Below is a small trained network, with its code and all its weights. Each question gives an input and a target symbol and asks what happens when units are switched off, that is, made to give their printed mean instead of their output.

import numpy as np


def w(rows, s, z=0):
    codes = np.array(rows[::2]) - 128.0
    scale = np.full(codes.shape[1], s)
    scale[-1] = z or s
    return codes * scale


def f(y):
    return y / 2 * (1 + np.tanh(0.7978845608 * (y + 0.044715 * y**3)))


def softmax(a):
    e = np.exp(a - a.max(-1, keepdims=True))
    return e / e.sum(-1, keepdims=True)


def log_softmax(a):
    a = a - a.max(-1, keepdims=True)
    return a - np.log(np.exp(a).sum(-1, keepdims=True))


def net(x, mask):
    ids = ['αβμξστψ'.index(c) for c in x.split()]
    T = len(ids)
    res = E[ids] + P[:T]
    u = 0
    for l in range(2):
        r = res
        for j in range(2):
            rows = slice(4 * j, 4 * j + 4)
            q, k, v = (r @ M[l][rows].T for M in (Q, K, V))
            z = softmax(np.where(np.tri(T) > 0, q @ k.T / 4**0.5, -1e9)) @ v
            o = O[l][rows]
            res = res + np.where(mask[u + j], z, o[:, -1]) @ o[:, :-1]
        u += 2
        y = f(res @ A[l][:, :-1].T + A[l][:, -1])
        res = res + np.where(mask[u : u + 16], y, B[l][:, -1]) @ B[l][:, :-1]
        u += 16
    return log_softmax(res[-1] @ U[:, :-1].T + U[:, -1])


Q, K, V, O, A, B = {}, {}, {}, {}, {}, {}
E = w([
[96,119,104,174,88,69,191,198],'α',
[99,232,200,2,183,120,207,53],'β',
[84,206,131,219,180,61,144,111],'μ',
[166,194,152,124,48,78,26,134],'ξ',
[162,171,133,118,77,211,153,178],'σ',
[213,98,33,50,141,24,116,103],'τ',
[32,76,10,48,89,211,166,117],'ψ',
],0.0063)
P = w([
[120,51,212,62,177,10,144,253],'0',
[192,155,130,109,130,156,136,128],'1',
[121,49,206,179,175,138,55,141],'2',
[178,164,85,120,115,137,164,143],'3',
[101,150,134,169,182,116,151,141],'4',
[174,159,98,122,75,136,183,120],'5',
[74,167,133,130,191,83,135,82],'6',
[161,163,66,141,92,144,132,94],'7',
[49,180,93,130,216,112,112,75],'8',
[178,170,69,155,74,174,123,73],'9',
[88,124,70,127,196,118,129,119],'10',
[148,169,64,156,55,165,154,109],'11',
[88,158,160,115,124,116,143,133],'12',
[168,131,60,153,62,177,120,108],'13',
],0.0058)
Q[0] = w([
[199,241,64,108,123,60,238,115],'0.h0',
[138,212,44,92,56,89,210,105],'0.h0',
[182,27,182,185,67,205,83,250],'0.h0',
[117,88,40,155,53,198,185,237],'0.h0',
[59,82,254,128,195,118,96,174],'0.h1',
[182,214,74,147,63,55,189,46],'0.h1',
[156,174,49,122,59,114,153,105],'0.h1',
[84,42,199,165,199,153,45,170],'0.h1',
],0.0042)
K[0] = w([
[187,225,49,189,17,209,32,15],'0.h0',
[172,213,41,143,41,233,74,53],'0.h0',
[126,138,206,76,239,120,177,87],'0.h0',
[130,234,90,57,214,246,131,34],'0.h0',
[86,46,223,195,164,4,204,228],'0.h1',
[200,147,59,70,33,216,139,66],'0.h1',
[137,235,37,44,74,198,81,42],'0.h1',
[29,91,230,117,174,56,129,220],'0.h1',
],0.004)
V[0] = w([
[101,100,163,152,193,73,214,171],'0.h0',
[124,182,174,128,59,187,171,179],'0.h0',
[126,125,131,78,82,168,186,193],'0.h0',
[70,208,42,194,192,79,155,23],'0.h0',
[120,196,95,95,138,130,70,28],'0.h1',
[130,179,172,161,62,226,180,139],'0.h1',
[178,68,161,71,61,152,149,191],'0.h1',
[118,171,89,89,2,200,147,107],'0.h1',
],0.0054)
O[0] = w([
[96,145,218,187,244,136,157,125,250],'0.h0',
[106,207,93,173,102,178,122,225,144],'0.h0',
[133,185,82,79,186,176,83,201,165],'0.h0',
[88,79,50,218,121,69,224,56,211],'0.h0',
[157,113,84,116,1,106,227,59,134],'0.h1',
[110,249,84,131,93,95,128,152,62],'0.h1',
[170,139,134,58,208,201,34,248,106],'0.h1',
[144,235,18,92,53,143,48,112,90],'0.h1',
],0.0045,0.0011)
A[0] = w([
[183,179,198,136,75,249,26,159,110],'0.n0',
[215,228,114,28,77,175,188,33,252],'0.n1',
[57,83,254,148,148,144,215,121,175],'0.n2',
[52,213,142,24,190,119,209,107,186],'0.n3',
[245,92,97,116,83,36,71,207,172],'0.n4',
[94,89,173,148,210,56,58,125,88],'0.n5',
[81,38,204,191,142,122,136,139,137],'0.n6',
[182,148,84,147,57,137,173,11,235],'0.n7',
[151,73,157,168,127,115,137,68,27],'0.n8',
[78,219,109,128,74,95,238,108,252],'0.n9',
[157,68,133,181,111,126,112,147,130],'0.n10',
[52,24,138,128,206,163,127,209,229],'0.n11',
[73,20,161,129,197,160,61,216,172],'0.n12',
[239,179,41,98,85,207,159,62,228],'0.n13',
[180,177,77,176,61,142,160,77,167],'0.n14',
[26,13,83,117,99,181,105,105,133],'0.n15',
],0.0047,0.0032)
B[0] = w([
[137,221,221,63,134,166,93,137,127],'0.n0',
[69,21,62,172,196,124,68,249,231],'0.n1',
[78,13,206,135,187,162,225,28,168],'0.n2',
[20,24,145,71,131,164,126,186,204],'0.n3',
[194,105,71,153,143,26,48,161,149],'0.n4',
[157,232,246,59,140,191,120,98,134],'0.n5',
[160,174,200,172,162,168,169,13,136],'0.n6',
[132,68,23,239,62,55,105,186,215],'0.n7',
[213,153,234,61,27,141,156,35,104],'0.n8',
[35,50,47,222,133,141,134,206,254],'0.n9',
[186,126,113,222,173,65,89,7,122],'0.n10',
[37,194,192,89,203,184,39,16,175],'0.n11',
[98,221,253,58,157,145,74,25,151],'0.n12',
[177,81,72,199,34,162,67,243,205],'0.n13',
[170,127,31,225,53,121,127,228,177],'0.n14',
[13,138,107,73,50,237,103,51,125],'0.n15',
],0.0038,0.0047)
Q[1] = w([
[172,110,220,58,132,147,101,146],'1.h0',
[39,134,89,231,201,52,111,254],'1.h0',
[91,102,68,143,109,1,134,200],'1.h0',
[105,74,121,123,146,43,163,51],'1.h0',
[60,125,37,199,66,78,181,249],'1.h1',
[123,117,65,106,119,174,191,195],'1.h1',
[159,129,83,45,30,131,183,133],'1.h1',
[44,195,155,57,188,136,192,65],'1.h1',
],0.0045)
K[1] = w([
[127,178,215,83,175,147,150,109],'1.h0',
[226,140,45,215,40,14,63,125],'1.h0',
[123,168,8,191,44,163,189,8],'1.h0',
[67,174,115,107,97,206,3,143],'1.h0',
[123,104,29,201,6,168,144,73],'1.h1',
[169,125,114,152,43,164,58,59],'1.h1',
[161,179,186,221,85,73,123,36],'1.h1',
[217,107,181,162,167,97,85,214],'1.h1',
],0.0046)
V[1] = w([
[13,172,230,224,211,169,233,113],'1.h0',
[27,110,138,221,136,191,192,115],'1.h0',
[243,97,153,42,142,88,26,142],'1.h0',
[165,1,125,108,200,4,201,167],'1.h0',
[39,36,144,10,176,160,248,25],'1.h1',
[235,186,232,236,162,71,178,114],'1.h1',
[251,167,169,212,139,13,71,138],'1.h1',
[196,7,96,215,228,32,214,77],'1.h1',
],0.0041)
O[1] = w([
[53,158,16,213,153,95,156,157,45],'1.h0',
[33,169,70,157,215,148,153,159,167],'1.h0',
[192,80,195,111,23,174,106,137,98],'1.h0',
[151,144,86,133,76,220,157,52,237],'1.h0',
[101,172,50,130,48,148,179,52,58],'1.h1',
[164,79,114,204,200,120,84,153,5],'1.h1',
[219,3,213,202,208,156,71,158,70],'1.h1',
[157,141,151,201,189,205,156,30,149],'1.h1',
],0.0055,0.0025)
A[1] = w([
[146,35,177,109,116,172,95,35,249],'1.n0',
[60,212,82,143,74,112,232,110,217],'1.n1',
[156,101,18,100,75,188,59,127,93],'1.n2',
[126,25,65,238,195,211,142,116,109],'1.n3',
[254,88,82,212,86,167,191,158,122],'1.n4',
[125,120,109,160,219,95,43,186,115],'1.n5',
[88,195,100,123,82,79,182,168,152],'1.n6',
[123,109,105,159,113,134,49,240,117],'1.n7',
[197,163,202,27,179,72,124,185,52],'1.n8',
[168,35,123,54,64,188,123,191,38],'1.n9',
[107,249,138,197,121,112,220,121,77],'1.n10',
[223,151,27,102,72,158,120,235,98],'1.n11',
[179,138,28,97,64,108,161,85,127],'1.n12',
[190,146,205,142,213,207,133,106,161],'1.n13',
[72,65,91,170,92,212,229,77,85],'1.n14',
[186,108,177,113,170,146,139,67,83],'1.n15',
],0.0042,0.002)
B[1] = w([
[214,112,186,158,96,222,199,60,162],'1.n0',
[241,78,54,89,61,149,114,175,254],'1.n1',
[188,151,198,119,103,169,134,214,182],'1.n2',
[141,9,146,104,234,20,97,84,241],'1.n3',
[144,53,231,180,201,128,11,250,192],'1.n4',
[63,182,163,186,219,172,96,231,166],'1.n5',
[217,192,93,41,59,163,168,168,188],'1.n6',
[82,225,173,230,166,99,90,105,206],'1.n7',
[164,79,79,229,80,17,149,141,145],'1.n8',
[210,191,115,250,75,148,254,124,177],'1.n9',
[192,76,7,73,81,97,172,148,175],'1.n10',
[112,216,100,229,116,237,134,185,215],'1.n11',
[152,64,100,129,6,149,189,191,159],'1.n12',
[207,100,125,145,112,185,192,32,141],'1.n13',
[222,127,129,219,80,110,105,76,215],'1.n14',
[164,138,142,94,88,218,144,92,121],'1.n15',
],0.0038,0.0046)
U = w([
[166,132,164,94,111,220,158,55,64],'α',
[119,152,91,15,88,93,140,134,105],'β',
[102,86,42,170,179,90,155,117,41],'μ',
[79,126,175,157,122,70,37,192,129],'ξ',
[49,232,108,182,227,253,65,189,254],'σ',
[192,19,181,152,97,172,116,163,205],'τ',
[152,227,53,123,11,152,231,123,230],'ψ',
],0.0039,0.00089)

Each question gives the input, a string of symbols that net reads in full, and the target symbol t.
The units are the heads (4 rows each of Q, K, V and O) and the neurons (one row each of A and B). Each row of codes is followed by its name. A weight is (code - 128) times the scale printed after its matrix; where a second scale follows, it is the last column's (O, A, B and U).
mask holds one flag per unit, layer by layer, with each layer's heads first. A switched-off unit (its flag False) gives its mean, the last column of its rows in O or B, instead of its output. The means were averaged over made-up inputs and are rounded, as every weight is.
A unit's drop is (log p(t) with every unit on - log p(t) with that unit switched off) / (log p(t) with every unit on - log p(t) with every unit switched off).
unit that matters most: the unit with the biggest drop
k most important neurons: the k neurons with the biggest drops, biggest first
top k neurons in layer l: the k neurons of layer l with the biggest drops, biggest first
heads that matter: for each layer, one digit per head in row order, 1 if its drop is at least 0.15 and else 0, layers parted by /
drop of u: that unit's drop, to one decimal
input α σ ξ μ σ α σ τ τ α σ μ μ σ, target σ: unit that matters most	1.n11
input α μ τ τ, target τ: heads that matter	00 / 11
input τ ψ β, target α: heads that matter	01 / 00
input β α μ β, target μ: heads that matter	00 / 10
input β τ α, target ψ: heads that matter	00 / 11
input σ β σ, target ξ: heads that matter	11 / 11
input σ σ μ ψ ξ β β τ β β, target τ: heads that matter	11 / 10
input ψ μ α, target β: heads that matter	11 / 01
input ξ τ μ τ σ β μ, target α: heads that matter	00 / 10
input α ξ ψ, target σ: heads that matter	11 / 10
input β ξ β, target ψ: heads that matter	01 / 11
input μ α ψ, target μ: 2 most important neurons	[0.n2; 1.n3]
input μ μ β β, target μ: 2 most important neurons	[1.n3; 0.n1]
input τ β ξ β τ β α μ μ μ μ ψ β τ, target ψ: most important neuron	[0.n15]
input μ ψ α μ, target ψ: heads that matter	00 / 01
input β τ ψ μ ψ σ, target ψ: heads that matter	00 / 01
input μ ψ ξ, target μ: heads that matter	11 / 11
input α ξ α, target σ: 2 most important neurons	[0.n11; 0.n12]
input τ μ τ, target α: heads that matter	01 / 00
input τ β α, target α: unit that matters most	0.h1
input μ α σ, target μ: 4 most important neurons	[0.n2; 1.n3; 1.n10; 0.n6]
input ψ μ τ, target β: top 2 neurons in layer 0	[0.n11; 0.n12]
input ξ μ ξ τ μ μ ψ β σ ψ ξ, target ψ: top 2 neurons in layer 1	[1.n3; 1.n4]
input ξ β ψ ψ ξ μ α μ α β σ σ, target σ: 2 most important neurons	[1.n11; 0.n13]
input ξ α β ψ μ β β τ ξ τ β μ, target τ: drop of 0.h0	0.2
input μ σ τ, target μ: drop of 0.n7	0.1
input σ σ ξ ξ α τ τ σ, target τ: unit that matters most	1.h0
input μ ξ σ, target μ: drop of 1.h1	0.5
